Below are the code and all the weights of a small trained network. Each question names an input and a target symbol and asks about switching units off, where a switched-off unit gives its printed mean instead of its output.

import numpy as np


def w(rows, s, z=0):
    codes = np.array(rows[::2]) - 128.0
    scale = np.full(codes.shape[1], s)
    scale[-1] = z or s
    return codes * scale


def f(y):
    return np.maximum(y, 0)


def softmax(a):
    e = np.exp(a - a.max(-1, keepdims=True))
    return e / e.sum(-1, keepdims=True)


def log_softmax(a):
    a = a - a.max(-1, keepdims=True)
    return a - np.log(np.exp(a).sum(-1, keepdims=True))


def net(x, mask):
    ids = ['βδεζστφω'.index(c) for c in x.split()]
    T = len(ids)
    res = E[ids] + P[:T]
    u = 0
    for l in range(2):
        r = res
        for j in range(2):
            rows = slice(2 * j, 2 * j + 2)
            q, k, v = (r @ M[l][rows].T for M in (Q, K, V))
            z = softmax(np.where(np.tri(T) > 0, q @ k.T / 2**0.5, -1e9)) @ v
            o = O[l][rows]
            res = res + np.where(mask[u + j], z, o[:, -1]) @ o[:, :-1]
        u += 2
        y = f(res @ A[l][:, :-1].T + A[l][:, -1])
        res = res + np.where(mask[u : u + 8], y, B[l][:, -1]) @ B[l][:, :-1]
        u += 8
    return log_softmax(res[-1] @ U[:, :-1].T + U[:, -1])


Q, K, V, O, A, B = {}, {}, {}, {}, {}, {}
E = w([
[87,78,113,192],'β',
[158,135,178,231],'δ',
[130,69,98,142],'ε',
[155,174,196,116],'ζ',
[46,49,125,253],'σ',
[67,54,119,11],'τ',
[45,93,206,51],'φ',
[171,180,197,102],'ω',
],0.015)
P = w([
[106,200,113,117],'0',
[114,161,148,104],'1',
[123,126,167,101],'2',
[133,94,176,98],'3',
[142,64,182,96],'4',
[148,35,189,96],'5',
[154,7,192,94],'6',
],0.013)
Q[0] = w([
[125,161,2,128],'L0H0',
[181,156,101,129],'L0H0',
[146,145,97,131],'L0H1',
[140,129,111,170],'L0H1',
],0.021)
K[0] = w([
[77,246,75,119],'L0H0',
[37,167,58,168],'L0H0',
[90,150,48,101],'L0H1',
[161,91,158,107],'L0H1',
],0.014)
V[0] = w([
[125,159,157,246],'L0H0',
[98,32,112,187],'L0H0',
[150,108,101,114],'L0H1',
[176,142,145,140],'L0H1',
],0.011)
O[0] = w([
[182,157,175,245,1],'L0H0',
[127,254,166,150,199],'L0H0',
[125,194,39,247,92],'L0H1',
[102,140,118,121,112],'L0H1',
],0.0069,0.0079)
A[0] = w([
[70,166,116,184,188],'L0N0',
[230,60,138,78,239],'L0N1',
[151,52,60,83,74],'L0N2',
[67,171,163,116,252],'L0N3',
[109,182,2,81,60],'L0N4',
[201,152,90,79,242],'L0N5',
[77,103,79,177,190],'L0N6',
[135,28,58,98,123],'L0N7',
],0.0087,0.0033)
B[0] = w([
[181,150,166,54,167],'L0N0',
[44,68,156,196,239],'L0N1',
[61,166,153,103,236],'L0N2',
[180,115,167,91,221],'L0N3',
[120,71,165,184,177],'L0N4',
[129,49,26,141,173],'L0N5',
[155,48,169,2,153],'L0N6',
[51,195,137,171,255],'L0N7',
],0.0086,0.0096)
Q[1] = w([
[154,188,180,106],'L1H0',
[146,205,68,108],'L1H0',
[52,91,173,1],'L1H1',
[81,138,55,21],'L1H1',
],0.01)
K[1] = w([
[89,165,104,128],'L1H0',
[132,177,45,114],'L1H0',
[103,53,252,110],'L1H1',
[51,116,145,65],'L1H1',
],0.015)
V[1] = w([
[111,220,76,62],'L1H0',
[215,121,68,2],'L1H0',
[244,62,104,16],'L1H1',
[167,92,117,176],'L1H1',
],0.0073)
O[1] = w([
[187,118,154,106,70],'L1H0',
[138,98,138,151,48],'L1H0',
[223,65,172,198,2],'L1H1',
[140,163,234,254,14],'L1H1',
],0.01,0.011)
A[1] = w([
[214,30,32,183,77],'L1N0',
[145,197,132,159,3],'L1N1',
[163,138,108,223,37],'L1N2',
[139,86,227,56,14],'L1N3',
[193,47,165,92,246],'L1N4',
[223,245,180,93,105],'L1N5',
[35,198,132,132,232],'L1N6',
[139,132,187,73,50],'L1N7',
],0.011,0.0033)
B[1] = w([
[225,70,254,105,129],'L1N0',
[39,146,21,104,136],'L1N1',
[132,182,77,48,132],'L1N2',
[175,158,29,223,172],'L1N3',
[55,222,28,248,140],'L1N4',
[42,104,226,43,151],'L1N5',
[255,123,164,163,253],'L1N6',
[161,153,98,118,159],'L1N7',
],0.0078,0.035)
U = w([
[138,156,143,158,125],'β',
[237,107,177,159,165],'δ',
[81,10,178,149,228],'ε',
[130,90,141,86,134],'ζ',
[33,114,111,143,2],'σ',
[123,164,183,134,160],'τ',
[65,69,139,162,156],'φ',
[172,188,105,164,50],'ω',
],0.013,0.0065)

Each question gives the input, a string of symbols that net reads in full, and the target symbol t.
The units are the heads (2 rows each of Q, K, V and O) and the neurons (one row each of A and B). Each row of codes is followed by its name. A weight is (code - 128) times the scale printed after its matrix; where a second scale follows, it is the last column's (O, A, B and U).
mask holds one flag per unit, layer by layer, with each layer's heads first. A switched-off unit (its flag False) gives its mean, the last column of its rows in O or B, instead of its output. The means were averaged over made-up inputs and are rounded, as every weight is.
A unit's drop is (log p(t) with every unit on - log p(t) with that unit switched off) / (log p(t) with every unit on - log p(t) with every unit switched off).
The circuit of an input: a set's keep is (log p(t) with only the set's units on - log p(t) with every unit switched off) / (log p(t) with every unit on - log p(t) with every unit switched off). Starting from the 12 units with the biggest drops (on a tie, the unit counted first), units are removed one at a time, each time the one whose removal leaves the highest keep (on an exact tie, the one counted first), for as long as the keep stays at least 0.8.
circuit, biggest first: the units of the circuit, biggest drop first
most important unit: the unit with the biggest drop
k most important neurons: the k neurons with the biggest drops, biggest first
k most important neurons of layer l: the k neurons of layer l with the biggest drops, biggest first
heads that matter: for each layer, one digit per head in row order, 1 if its drop is at least 0.15 and else 0, layers parted by /
input σ τ σ τ ω, target ζ: circuit, biggest first	(L0H0, L0N7, L1H1, L0N2)
input τ ω φ ζ, target σ: circuit, biggest first	(L1N6, L1H1, L1N4, L0N7)
input ε β ε ε β, target ω: circuit, biggest first	(L0H0, L1N5)
input σ τ τ τ τ σ, target ζ: 3 most important neurons	(L0N7, L0N1, L0N2)
input δ ε σ ζ, target τ: circuit, biggest first	(L0H0, L1N5, L1H1)
input τ δ τ δ, target τ: 3 most important neurons	(L1N6, L1N5, L0N1)
input τ τ τ τ ε φ σ, target σ: 3 most important neurons	(L1N6, L0N1, L1N4)
input ω ε φ φ φ β, target σ: 3 most important neurons	(L1N6, L0N7, L1N4)
input β τ σ δ, target τ: 2 most important neurons	(L1N5, L1N6)
input σ τ ω φ ε ω, target ω: circuit, biggest first	(L1N4, L1N3, L0N7)
input ε τ τ β, target ζ: most important unit	L0H0
input σ τ σ ε σ, target ω: 2 most important neurons of layer 0	(L0N1, L0N0)
input τ δ τ δ ε ω, target ω: 4 most important neurons of layer 1	(L1N6, L1N4, L1N3, L1N5)
input δ ω ζ τ ζ, target ζ: circuit, biggest first	(L0H0, L1H1, L0N7, L0N2)
input τ ω ω, target ε: most important unit	L0H0
input β ω σ δ τ φ ζ, target σ: heads that matter	00 / 01
input ε τ φ ω, target σ: circuit, biggest first	(L1N6, L1H1, L1N4, L0N7)
input σ δ ω, target δ: 3 most important neurons of layer 1	(L1N5, L1N4, L1N1)
input τ τ δ ζ, target δ: heads that matter	10 / 01
input τ τ σ τ σ σ, target τ: heads that matter	10 / 00
input ε ω τ σ σ σ ζ, target τ: circuit, biggest first	(L0H0, L1H1)
input τ δ ω τ σ ε σ, target ω: 4 most important neurons of layer 0	(L0N1, L0N7, L0N6, L0N0)
input σ σ τ δ τ σ, target ζ: 3 most important neurons	(L0N1, L0N7, L0N2)
